Below is a small trained network, with its code and all its weights. Each question gives an input and a class and asks what happens when units are switched off, that is, made to give their printed mean instead of their output.

import numpy as np


def w(rows, s, z=0):
    codes = np.array(rows[::2]) - 128.0
    scale = np.full(codes.shape[1], s)
    scale[-1] = z or s
    return codes * scale


def norm(h):
    return h / np.sqrt((h * h).mean(-1, keepdims=True) + 1e-5)


def f(y):
    return y / 2 * (1 + np.tanh(0.7978845608 * (y + 0.044715 * y**3)))


def log_softmax(a):
    a = a - a.max(-1, keepdims=True)
    return a - np.log(np.exp(a).sum(-1, keepdims=True))


def net(x, mask):
    res = np.array(x, float).reshape(1, 4) / 4 @ E
    u = 0
    for l in range(3):
        y = f(norm(res) @ A[l][:, :-1].T + A[l][:, -1])
        res = res + np.where(mask[u : u + 13], y, B[l][:, -1]) @ B[l][:, :-1]
        u += 13
    return log_softmax(norm(res)[-1] @ U[:, :-1].T + U[:, -1])


A, B = {}, {}
E = w([
[134,124,126],'x0',
[255,44,232],'x1',
[2,128,236],'x2',
[87,14,106],'x3',
],0.0048)
A[0] = w([
[177,214,148,135],'L0N0',
[159,46,137,124],'L0N1',
[71,28,63,206],'L0N2',
[184,110,136,57],'L0N3',
[142,165,175,68],'L0N4',
[75,192,148,73],'L0N5',
[162,10,87,185],'L0N6',
[152,52,29,155],'L0N7',
[2,89,88,1],'L0N8',
[38,10,109,145],'L0N9',
[36,58,245,159],'L0N10',
[99,190,98,124],'L0N11',
[108,40,133,151],'L0N12',
],0.0064,0.0048)
B[0] = w([
[159,183,105,157],'L0N0',
[118,123,69,153],'L0N1',
[172,44,8,250],'L0N2',
[71,145,69,107],'L0N3',
[127,195,148,106],'L0N4',
[163,130,171,132],'L0N5',
[200,79,63,220],'L0N6',
[200,92,80,197],'L0N7',
[151,140,88,145],'L0N8',
[89,103,3,219],'L0N9',
[143,69,73,253],'L0N10',
[176,144,113,155],'L0N11',
[102,81,38,174],'L0N12',
],0.0059,0.0037)
A[1] = w([
[134,108,74,78],'L1N0',
[80,117,40,224],'L1N1',
[144,209,194,135],'L1N2',
[9,94,94,99],'L1N3',
[2,65,193,151],'L1N4',
[227,77,218,192],'L1N5',
[44,84,204,26],'L1N6',
[95,205,110,101],'L1N7',
[82,189,74,114],'L1N8',
[160,80,138,51],'L1N9',
[105,145,128,3],'L1N10',
[199,136,166,87],'L1N11',
[124,145,139,40],'L1N12',
],0.0091,0.0048)
B[1] = w([
[148,123,122,149],'L1N0',
[175,56,119,254],'L1N1',
[99,168,67,160],'L1N2',
[207,94,153,175],'L1N3',
[255,73,179,171],'L1N4',
[34,118,69,190],'L1N5',
[193,129,250,127],'L1N6',
[77,76,111,141],'L1N7',
[56,60,141,155],'L1N8',
[58,141,92,123],'L1N9',
[132,143,127,104],'L1N10',
[90,97,125,134],'L1N11',
[146,121,145,106],'L1N12',
],0.0093,0.0065)
A[2] = w([
[135,225,146,137],'L2N0',
[117,200,197,93],'L2N1',
[87,94,89,198],'L2N2',
[246,178,65,78],'L2N3',
[93,33,69,228],'L2N4',
[200,105,113,121],'L2N5',
[156,179,138,119],'L2N6',
[152,116,246,182],'L2N7',
[142,78,49,218],'L2N8',
[135,223,154,183],'L2N9',
[159,195,143,196],'L2N10',
[135,119,194,3],'L2N11',
[195,108,172,107],'L2N12',
],0.013,0.0036)
B[2] = w([
[154,94,2,139],'L2N0',
[183,64,130,133],'L2N1',
[102,177,154,181],'L2N2',
[186,93,209,168],'L2N3',
[63,191,134,248],'L2N4',
[132,161,184,171],'L2N5',
[162,39,81,124],'L2N6',
[206,149,204,141],'L2N7',
[147,170,170,241],'L2N8',
[132,59,24,141],'L2N9',
[140,29,100,132],'L2N10',
[205,115,198,123],'L2N11',
[108,204,151,141],'L2N12',
],0.009,0.013)
U = w([
[144,39,26,99],'0',
[222,156,254,157],'1',
[132,206,152,211],'2',
[60,235,211,4],'3',
],0.0084,0.0035)

Each question gives the input, the list of numbers given to net, and the class t.
The units are the neurons (one row each of A and B). Each row of codes is followed by its name. A weight is (code - 128) times the scale printed after its matrix; where a second scale follows, it is the last column's (A, B and U).
mask holds one flag per neuron, layer by layer. A switched-off neuron (its flag False) gives its mean, the last column of its row in B, instead of its output. The means were averaged over made-up inputs and are rounded, as every weight is.
A unit's drop is (log p(t) with every unit on - log p(t) with that unit switched off) / (log p(t) with every unit on - log p(t) with every unit switched off).
The circuit of an input: a set's keep is (log p(t) with only the set's units on - log p(t) with every unit switched off) / (log p(t) with every unit on - log p(t) with every unit switched off). Starting from the 12 units with the biggest drops (on a tie, the unit counted first), units are removed one at a time, each time the one whose removal leaves the highest keep (on an exact tie, the one counted first), for as long as the keep stays at least 0.8.
units of the circuit, in order: the units of the circuit, biggest drop first
most important unit: the unit with the biggest drop
k most important neurons: the k neurons with the biggest drops, biggest first
k most important neurons of layer l: the k neurons of layer l with the biggest drops, biggest first
drop of u: that unit's drop, to one decimal
input [6,-7,-2,-8], class 0: 2 most important neurons of layer 0 => [L0N9; L0N2]
input [-7,7,3,7], class 0: units of the circuit, in order => [L0N12; L2N3]
input [3,-4,-6,2], class 1: most important unit => L2N3
input [3,-5,-6,-4], class 1: units of the circuit, in order => [L1N5; L2N3]
input [-2,-6,-7,-5], class 1: units of the circuit, in order => [L1N5; L2N3]
input [1,-1,-6,-6], class 0: 2 most important neurons of layer 0 => [L0N2; L0N9]
input [1,-6,7,2], class 1: units of the circuit, in order => [L1N4; L1N3]
input [-2,4,2,6], class 0: units of the circuit, in order => [L0N9; L0N12]
input [2,8,-6,5], class 3: 4 most important neurons of layer 1 => [L1N4; L1N5; L1N3; L1N1]
input [4,-3,8,3], class 1: 2 most important neurons of layer 1 => [L1N4; L1N3]
input [-3,-8,-5,-4], class 3: 2 most important neurons => [L1N8; L1N7]
input [-4,8,5,5], class 3: 3 most important neurons => [L2N4; L1N5; L2N3]
input [-4,-1,5,4], class 1: 4 most important neurons => [L1N5; L1N3; L1N4; L1N1]
input [-2,-5,8,1], class 1: units of the circuit, in order => [L1N4]
input [-3,-2,8,-8], class 0: 2 most important neurons of layer 1 => [L1N2; L1N1]
input [-1,-3,7,2], class 1: drop of L1N4 => 0.2
input [-5,6,4,-8], class 0: drop of L0N2 => 0.2
input [2,-1,-6,-2], class 1: drop of L2N3 => 0.4
input [1,-2,-8,1], class 1: drop of L2N3 => 0.3
input [2,-7,-4,-3], class 3: most important unit => L1N8
